Each row is followed by its class number.
[-149  -30 -180 -216   40  261 -162  -92   53 -114   29 -532  272  -98
  -32  -14   68  -60  104  -58   79  -50   12  201   53  302  265 -520
   74  -38   63 -137  106   39 -106]
0
[ 159   78  -62  -60   41   79  -58 -153 -403 -186   12 -159  207 -441
  386 -223  174   68 -258 -147  230  372 -287 -128  -16 -514  431  182
 -193  355  -80 -248  -76  137   22]
0
[ -60  109   25  -28   18 -256   39 -157 -140  -63   58 -483   51  390
 -242  210   68   58  -39 -215 -209   25 -119 -160   54  334  137 -194
 -213  158  -49   -8  -33 -153 -155]
0
[ 104 -111   70  -72  239  383 -173 -104  149 -213   87  204 -283 -399
  -50  148  216 -266  -70  104  226  225  -79  302  -12  -23    8   69
 -353  -89 -172  102   10 -175   74]
3
[ -19 -231  298 -169  257  507   57  -50  -34   -3  -79 -334  156 -150
 -246  288  143  -96   51  -55  -73  147 -138   21  -11  -15   21  -57
 -153  138  -10   -2   77 -113   95]
6
[-346  -79  -26  126   -9  331   17 -176 -113  -37 -119  204  -88 -190
 -184   56   57 -138    4 -170  368  -15  110  -61 -131  -89  475 -298
 -245 -353  -32  101  454   33 -148]
1
[ 226   96  352  -13   64 -175  179 -134  -85   61  175 -148  -96  187
  -65  -57 -299   18  -88    7  186  383   46 -175  181   99  343 -281
 -194  249 -404 -180  -34  495  -60]
0
[-186 -115  172 -191  -52  216  131  -32    3  112    1  141  326  -30
  -77   96  178 -147 -127  -35    4  347 -539   67  -70 -164   40  -76
  148  151 -324   71  298 -107  -97]
4
[  12 -228 -367   44  -59 -423  220 -182  415 -233  278  114 -253   50
 -374   31 -533  237   90   -7  -75  -31  542   95 -128  155  329  -68
 -132 -235  109 -108  223 -215  176]
0
[-392 -191   12  278  -88 -608  241 -607   51   67  135   67  260  354
 -408  318  105  -59  -40  -99 -282 -262 -103  296  -15  788 -417  331
  -33 -197  -56  145   79 -833  -81]
2
[-107   87    1  -43  -22   97 -285  -61   -3  -79  -80 -177  156  217
 -174  271  426 -137 -134 -244  235   60 -472 -214 -138 -402   64   13
 -100 -129 -249   38  -55 -186   15]
2
[-189  253  -19  172   99 -132  226 -156 -234  106 -139 -320  188  324
 -146   89  463  -78 -144  -16 -136   47   59 -234   79  343   92 -183
 -111  124   97   55  122  -67 -246]
1
[-469 -278  257  -91 -364  462   50  463  278   68 -501  312 -201  129
  139 -168  128   82 -100 -334  599 -100 -373 -207 -342  270  333  -77
   48  -15  106  237   20  635  337]
7
[ 215  326  -90  137  507   23 -499 -144 -140 -192  418 -331 -299 -107
    6  445  -98 -116  156  -80  -61  -47  271 -223  133 -148  -21 -614
  -28 -268  155 -213  -23   47    7]
0
[-370 -255   55  232  133  137   -3 -128  -15 -179  -75   56  -95 -184
 -429  160  187 -129  224 -323  169  -93  -95  -22    6  528  163  -89
   17 -139   77  132  163 -220   50]
6
[  19  -44 -147 -145  -45  444 -172  -33  197 -288   31  -59  466 -311
   46  -84  255 -435  144 -191  197   68    1  116  -12  143  -55   50
  -80 -205 -180    7   90 -153  284]
0
[-202 -134  -90  -21  -22 -150  -76   67  -19  -76  -28  399 -171 -188
   64   67  312 -131   83 -176  208 -189 -283 -111  143  -36  279  130
  -80   21 -101  281  339 -110 -135]
1
[  87  291 -255   14 -119 -172   32  156   70 -219  260  494 -247  216
 -108   80   88 -207  123 -157 -209  185   85 -242   16  114 -153 -141
  -40  151 -190  102  220 -331  -86]
7
[-227 -175 -140 -213 -153   24  243 -157  282  248  -50 -116 -306  899
 -602  122  444   -7   69 -138 -213   27    4   54  -91 -506   51    7
  218   31  109  105   81   53   16]
6
[ -44   53 -146  -18  -25    3  -32  175 -199 -452   77 -218  567 -496
  153 -105 -179   86 -297 -300  139  -83   98 -213   35  309   90 -119
  194  -87  203 -113  172  -69   55]
7
[ 100   29  -38  130 -191 -309   16   53  182  261  195  567 -278  498
  -81  237 -188 -225  268 -266  -48  106  -39 -204   -2  585 -173  150
  -36  -56 -196  280  160 -366   95]
7
[-147 -172   37  142  -31 -308  172   13  -25 -186  183  151  151   85
 -217   96  109  -89    6 -609  144   14 -208 -327   40  373   47  326
  -14   76 -169  133  180 -118  340]
0
[ 255  110  -51  -45  206  237    5 -135  481  226  315  272 -216 -146
 -259  -40   11 -205  -43  237   14 -129  178   94  -15 -521  -82  212
   36 -264 -228  -24  -23  -19 -101]
4
[-181  110   70   81 -167  167  -81  124 -145 -142 -255   18  510 -268
  152   17 -261  -61  -61   45  377 -155  -52 -249  -22  541   40 -318
   97 -130  -66  -41  308  -95 -148]
5
[-236 -192  -86  -44   52   57 -262    7 -139 -149  -90   54    2 -318
 -156  146  198 -177  136 -152  158  -74  -33  104  -62   -9   29 -104
  115  -37   49  253  211 -289  -85]
5
[-330   14 -359 -125 -245  141   98   36  431  -51  294  420   94  185
  -61  -78  103 -342  279  213 -254 -151 -346  321   88  416  -49 -345
  271 -325 -290   17  539 -223  -54]
2
[   5   -5 -113  307  -18 -285  135  102  -53   25  225  320 -320  -92
  194 -109  101 -209  321  224 -267  160 -290  121  261  227 -138  149
  419  313  -74  192   42 -262  -78]
4
[-102 -162 -101  -12  241  218 -217  -67  111 -166   35 -232 -305  -62
 -164  151  -94 -440 -184 -301  -99  240  278  160   54   99 -120 -124
  -77  132  162   27 -357  -46  176]
6
[-293 -149  185  -97  118 -420  114 -127 -414  141 -168 -172  410  194
 -236  166  674  140  -73  -63 -326 -318 -670   23   50  172  -53  549
  -76  189  -13  141   82  -30   55]
4
[ 101   38   74  -22  -11 -221  157 -171  -80  -98 -102  -79   49  312
 -391   48  -76    7  -46 -253 -170  187    1 -280   91   30  138  118
 -273  288 -116  -81   44  -57  -38]
7
[  25  -56 -107   -2  -77  443 -310   57   -8 -275 -172 -127  187 -387
  220  -67 -376 -160  131 -284  238  355   75 -239    2  144  291 -516
   45 -225  -14 -269  105  -19   91]
0
[-165 -206 -187  -58 -451    9  162  -90  470   32 -178  242 -342  839
 -481 -196 -328   -4  -66 -466 -286  474   34  -27 -112  -56  139   23
  -75  280   -1 -210 -189   76  288]
7
[-219  -74  112   90   23 -197   19   91 -297 -292 -108    7   92 -106
 -220   98   11   46 -231 -330  -17  292 -396 -275 -105 -219  220   17
 -251  194  -91  115  271  -40  139]
1
[ 134   95  210  -31  -76  -68  178   93  206  153 -107   38   -7  470
 -179   87 -181    5 -213  100 -110  117  -65 -181  119  557 -173  114
 -173  268 -197  -33 -152  -56  -36]
5
[-306  -40 -351 -181   61  288 -257    4   -7 -483  -39 -391  123 -290
  131  122  -53 -120  150 -271  282  210 -205  233 -186  118  365 -689
   40   64  105 -124   36   20   14]
3
[  96   89   27 -180  -58 -373  237  -22   34  -32  -79 -356  105  459
 -141  116  -58  -55    3  -67 -161  207 -353 -266   46  154   28  -50
 -127  317 -377  -92   30  -86  -61]
3
[ 169  -77  -59   77  -81  -71 -184   80  215  -94  235  198 -162 -322
 -163  115 -214   12  156  166  166   18  301  -39 -270 -289  187  -56
  194 -140   96   59   40 -237  101]
3
[-385 -146  -85  -45   13  246  167 -101  -52 -213  -65  254   72 -306
  125   52   54 -143  -52  -46   68  172  -89  468 -207  426  -59 -120
 -127  -55   53  231  176 -182  -64]
4
[-290 -201 -136   -3 -283  109 -346  100 -116 -268 -322 -112  102 -111
  148   -8  235 -114 -226 -242  190  201 -120   11    9   -4  370  -55
 -201  173  145   98  -78 -133  100]
1
[ 166    8   53  -30 -211 -523  440 -160   86  -19   63  198 -137  714
 -319 -126 -340   70  -67 -225 -148  114   50   43  -18  231 -130  552
 -185   49 -135   15 -273  236  175]
3
[-249 -171 -279   43   68  191  124 -163   45 -263 -151 -233  193 -142
 -265   82   57 -189  187 -244  113   96  -89  -10   39  190  307 -195
  241  -50   10 -160   50 -302 -152]
3
[  88  119  113   49   32 -311  128  -98 -252  -64  137 -122   43  156
 -103   70   30   35 -171  -94  -68  194  132  -92   79  177   62    9
 -130  268  -20   16  -62   14 -109]
3
[-226  -50  -99 -141   -5 -203   85  216 -357  192 -135   32  -26  242
   55  -32  266  141 -254 -244    3  -53 -217    3  -85  120   48  205
 -107  -82   60  326  203  221  -18]
4
[  -4 -255  -53 -137  -41   97 -235  101  -20 -248  152 -248  192 -382
  196   -5  -87 -139 -198 -304  214 -109  -11  143  291  253   74  164
   56  135  -32   28 -162 -116   56]
4
[ 209  220 -202  -94  145  146   -9   19    6  151  424    4  126 -225
  191  -55  144 -168  264  169   88 -259  250  165   59  435 -294  -42
  217   82  -44  -32  140 -152  -33]
5
[-125   54  216   20  -50 -305  153 -193  -76 -165  173 -317   20  135
 -305  222 -203   79 -150  -66 -199  -44  -77 -142  -35  415   66 -310
 -157  158   26  162  340 -294 -263]
2
[  92 -316  274  231   21 -671  350 -523  155  128  830  -12  269 -222
 -299  206 -275   22  185  148 -132   95  164  347  -91  382 -103  269
  312  217 -383 -227 -219 -479  324]
4
[  80  158  144  -88 -147   51  247  -55  336   50  -99  330   23  179
   53 -108  114  -38  -84  229  -13   66 -266  -78   32  456 -422    3
  -23  -95 -290  -77  242 -184  -58]
1
[ -85   15 -189   34  -59  201 -105  111   28 -216   18   28  122 -190
   51 -133   35  -63    4 -180  -22   28  -28  -59   46  -49  324    7
  -84   22   88   -9   12   57   81]
5
[-296  -94 -203  -57 -106  -47 -226  190   82 -337   67  134    2  -64
 -205   48   49  -50 -231 -239   -5  168 -206  205 -125  211  -23  -58
 -143  330   42  179  115 -197  194]
4
[-245  -70  -11  139 -115  289 -423 -374  -68 -248  -54 -119  310 -215
 -222  208  143 -268  125  -56  283  290   -6  330 -270   12  165 -412
  -26 -337  -94  -82 -103 -356   87]
7
[ -16  409 -366    5   33  122  309    6 -495  133   53  384 -232  305
 -236  -49   81   -6 -122  209 -292  153  128 -191  -38  -84  285 -177
   34  -48  110 -141  321   31 -495]
6
[ -38 -369 -205   19   57  -28  -38 -166   10 -107  126  122 -101 -119
 -364  243 -151    4  167 -200  209   86  474  -26 -153 -438  180  -11
  104 -188   14 -123  196 -278  206]
2
[ 110 -190 -302  264  146  -99  -24 -211  222 -193  408  106  -92 -273
 -416   38 -132  -29  216 -200   98 -299  496  170  121  317 -298  367
  291 -223  119  -83  -60 -603  172]
5
[-128  116   71  109  -88 -294   31  -51 -213  -59 -103 -610  169  339
 -110    3 -169   39 -130 -228  -36  125 -135 -314  -13  104  368 -256
 -244  228  -22   12   65  220   26]
0
[-107 -240  194 -154  111 -331  377 -119  109  226  -69  191 -296  240
 -199   92 -250  139  101  -24  172  -33 -416  -62  -63  -92  312   15
    7 -221 -248   97  347  383  -38]
1
[-383 -242 -112  193   58 -127 -199  325 -307 -266 -148 -149 -222 -251
 -199  149   18  -30   13 -320  128  -83    5    2 -147  466  172  -60
  -77   73  326  461   79 -191  115]
6
[ -76 -256 -198  -37  -65   84 -294  -83 -135 -321 -105   13  326 -492
  -10   84 -304  131  -56  115  230  208  481  298 -147 -175  340 -288
   17 -272  151 -284  -76 -143   50]
3
[-121 -216  270  -18  302 -491  474 -502 -302  244  191   89  270  301
 -407  303 -130   31  -66 -398 -230  -12  125   34  106  212 -354  332
  264   61 -106 -134 -135  -43  -76]
5
[ 207   77  -43 -114   66   75  117  175  -64   53   46   65  251  -97
 -184    2   87   50   22   -2  -44  137  -37 -221 -110  -57  102  128
   98  164   66   62  290 -105   24]
7
[-385 -309 -352 -142  -92  104  -75  238 -162  -49 -181 -228  -47  135
 -241  189  125 -135  189 -531  133  183 -142  -13 -245 -114  475 -202
  -66  165   81  369  331 -186   86]
7
[-164 -335   18  -89  -25   62  -87 -114 -202 -283   50 -432  640 -435
  -99  186  158 -199  -43  -99 -111   53 -155  276   58  108  148  155
  271   34   45   43 -205 -437   -5]
4
[ 111 -114 -298 -637 -541   77 -257  220  459 -241   48  -14  146   68
   48 -345 -457  168  -52  -87  152   99  178  431 -201  148  146 -251
   84  109  268  114  110  164   75]
6
[-138    8 -324 -124   65    9 -273 -161  227 -189  102   78  -49  -40
 -201  103 -114   61    7  148  138 -152  289  209 -135  -15    1 -464
 -115 -230   97 -191  415  -44   96]
2
[-324 -184  -42 -226 -297   85  -31  241   70   23  -84  251   82   59
 -331  -94 -322  -73 -252 -162  344   24  -91   48 -160  -91  418 -175
  -50  -74 -386  107  204  184 -110]
5
[ -46  -29  179   -8  -57 -183  260 -124  -77  101    4  -61 -198  251
 -228 -103 -138  -60   -7   35 -267  506  -81 -119   46  -93  300 -318
  -94  334 -301 -115   87  182  -99]
6
[-287  -30 -134 -211    8  142  170   92 -161 -158 -158   84  151   71
 -266   83   80  184 -127  -63 -120   19 -124  150 -175  336  120  -86
  -71  171  236   52  195    5 -130]
4
[-216 -213  211  -14  112  283  158  -58  -19  171  -32   69   98 -235
 -258   70  -57  -74  276  151  374  -32  131   43  -53  319  388 -484
   99 -197 -237  -92  427  224  -83]
3
[-118  -68  304 -150 -242 -204  253 -130 -130  119    1   56  -92  710
 -499   50  294  -26 -281 -265 -165  294 -213 -170   97 -101  227  103
 -159  282 -263   54   15  186  -70]
1
